m =
9,-9,29,18,-9,63,-21
17,1,35,19,0,64,-2
16,0,3,20,4,20,-33
The third entry from the end, reading row by row is 4
Give the 1st entry, reading row by row.
9
Give the last entry, reading row by row.
-33
The second entry on the diagonal from the top-right corner -> 64
The third largest entry -> 35
Give the 5th-last entry, reading row by row.
3
The top-right entry -> -21
